Here is a tiny trained network, its code and every weight. The questions are about switching its units off for an input and a target symbol, where a switched-off unit gives its printed mean instead of its output.

import numpy as np


def w(rows, s, z=0):
    codes = np.array(rows[::2]) - 128.0
    scale = np.full(codes.shape[1], s)
    scale[-1] = z or s
    return codes * scale


def norm(h):
    return h / np.sqrt((h * h).mean(-1, keepdims=True) + 1e-5)


def softmax(a):
    e = np.exp(a - a.max(-1, keepdims=True))
    return e / e.sum(-1, keepdims=True)


def log_softmax(a):
    a = a - a.max(-1, keepdims=True)
    return a - np.log(np.exp(a).sum(-1, keepdims=True))


def net(x, mask):
    ids = ['βηθλμφω'.index(c) for c in x.split()]
    T = len(ids)
    res = E[ids] + P[:T]
    u = 0
    for l in range(2):
        r = norm(res)
        for j in range(3):
            rows = slice(3 * j, 3 * j + 3)
            q, k, v = (r @ M[l][rows].T for M in (Q, K, V))
            z = softmax(np.where(np.tri(T) > 0, q @ k.T / 3**0.5, -1e9)) @ v
            o = O[l][rows]
            res = res + np.where(mask[u + j], z, o[:, -1]) @ o[:, :-1]
        u += 3
    return log_softmax(norm(res)[-1] @ U[:, :-1].T + U[:, -1])


Q, K, V, O = {}, {}, {}, {}
E = w([
[107,170,165],'β',
[150,81,150],'η',
[120,81,94],'θ',
[59,100,148],'λ',
[173,150,100],'μ',
[4,124,185],'φ',
[188,83,221],'ω',
],0.021)
P = w([
[192,71,23],'0',
[3,181,228],'1',
[4,80,156],'2',
[49,124,110],'3',
[126,66,13],'4',
[57,168,45],'5',
],0.0051)
Q[0] = w([
[103,255,151],'0.h0',
[101,154,7],'0.h0',
[75,149,98],'0.h0',
[89,61,225],'0.h1',
[120,70,184],'0.h1',
[123,199,128],'0.h1',
[91,51,92],'0.h2',
[102,129,91],'0.h2',
[23,141,42],'0.h2',
],0.01)
K[0] = w([
[219,109,119],'0.h0',
[144,95,171],'0.h0',
[139,103,154],'0.h0',
[247,142,114],'0.h1',
[161,107,133],'0.h1',
[94,101,29],'0.h1',
[193,105,67],'0.h2',
[139,133,155],'0.h2',
[209,84,146],'0.h2',
],0.011)
V[0] = w([
[181,166,81],'0.h0',
[91,186,113],'0.h0',
[101,94,180],'0.h0',
[135,102,107],'0.h1',
[92,185,40],'0.h1',
[72,250,198],'0.h1',
[90,84,115],'0.h2',
[148,99,178],'0.h2',
[196,97,185],'0.h2',
],0.012)
O[0] = w([
[151,127,46,66],'0.h0',
[26,234,147,157],'0.h0',
[162,72,191,181],'0.h0',
[125,90,142,97],'0.h1',
[42,127,20,70],'0.h1',
[148,230,163,253],'0.h1',
[64,145,192,125],'0.h2',
[185,92,197,150],'0.h2',
[238,116,254,123],'0.h2',
],0.0062,0.0057)
Q[1] = w([
[147,107,165],'1.h0',
[155,202,151],'1.h0',
[116,96,61],'1.h0',
[117,161,64],'1.h1',
[242,116,169],'1.h1',
[106,37,122],'1.h1',
[170,131,76],'1.h2',
[119,208,138],'1.h2',
[147,3,135],'1.h2',
],0.012)
K[1] = w([
[180,233,26],'1.h0',
[56,121,115],'1.h0',
[138,145,248],'1.h0',
[160,124,251],'1.h1',
[107,103,153],'1.h1',
[254,84,152],'1.h1',
[67,146,70],'1.h2',
[164,57,171],'1.h2',
[93,186,115],'1.h2',
],0.012)
V[1] = w([
[167,95,95],'1.h0',
[144,141,146],'1.h0',
[94,6,89],'1.h0',
[107,128,123],'1.h1',
[152,151,102],'1.h1',
[83,86,177],'1.h1',
[199,79,181],'1.h2',
[209,165,91],'1.h2',
[137,91,82],'1.h2',
],0.016)
O[1] = w([
[186,74,53,43],'1.h0',
[124,178,143,143],'1.h0',
[94,62,19,1],'1.h0',
[90,114,111,137],'1.h1',
[254,207,85,115],'1.h1',
[37,84,143,153],'1.h1',
[123,58,139,130],'1.h2',
[157,153,167,59],'1.h2',
[185,137,56,35],'1.h2',
],0.0091,0.0061)
U = w([
[139,213,137,155],'β',
[162,59,136,3],'η',
[79,97,64,86],'θ',
[2,114,138,23],'λ',
[165,168,30,159],'μ',
[41,157,137,235],'φ',
[168,45,205,122],'ω',
],0.0093,0.0048)

Each question gives the input, a string of symbols that net reads in full, and the target symbol t.
The units are the heads (3 rows each of Q, K, V and O). Each row of codes is followed by its name. A weight is (code - 128) times the scale printed after its matrix; where a second scale follows, it is the last column's (O and U).
mask holds one flag per head, layer by layer. A switched-off head (its flag False) gives its mean, the last column of its rows in O, instead of its output. The means were averaged over made-up inputs and are rounded, as every weight is.
A unit's drop is (log p(t) with every unit on - log p(t) with that unit switched off) / (log p(t) with every unit on - log p(t) with every unit switched off).
The circuit of an input: a set's keep is (log p(t) with only the set's units on - log p(t) with every unit switched off) / (log p(t) with every unit on - log p(t) with every unit switched off). Starting from all 6 units, units are removed one at a time, each time the one whose removal leaves the highest keep (on an exact tie, the one counted first), for as long as the keep stays at least 0.8.
units of the circuit, in order: the units of the circuit, biggest drop first
unit that matters most: the unit with the biggest drop
which heads matter: for each layer, one digit per head in row order, 1 if its drop is at least 0.15 and else 0, layers parted by /
drop when u is switched off: that unit's drop, to one decimal
input ω β φ μ, target ω: which heads matter : 101 / 001
input λ η ω ω ω μ, target ω: which heads matter : 101 / 000
input ω ω φ λ, target ω: units of the circuit, in order : (0.h2 0.h1)
input β μ ω μ λ, target β: units of the circuit, in order : (1.h1 0.h0)
input ω β μ ω β β, target ω: units of the circuit, in order : (1.h2 0.h0)
input θ μ μ β, target μ: units of the circuit, in order : (1.h2 1.h0)
input μ θ β, target μ: unit that matters most : 0.h1
input λ ω ω ω β, target ω: which heads matter : 101 / 000
input β β β β β θ, target β: units of the circuit, in order : (0.h1 1.h1)
input μ β φ θ, target μ: drop when 0.h1 is switched off : 0.2
input ω β θ, target ω: drop when 0.h1 is switched off : 0.1
input ω φ φ, target ω: drop when 0.h1 is switched off : 0.2
input β μ β μ μ θ, target β: drop when 1.h1 is switched off : 0.2
input ω ω θ β β θ, target ω: units of the circuit, in order : (0.h2)
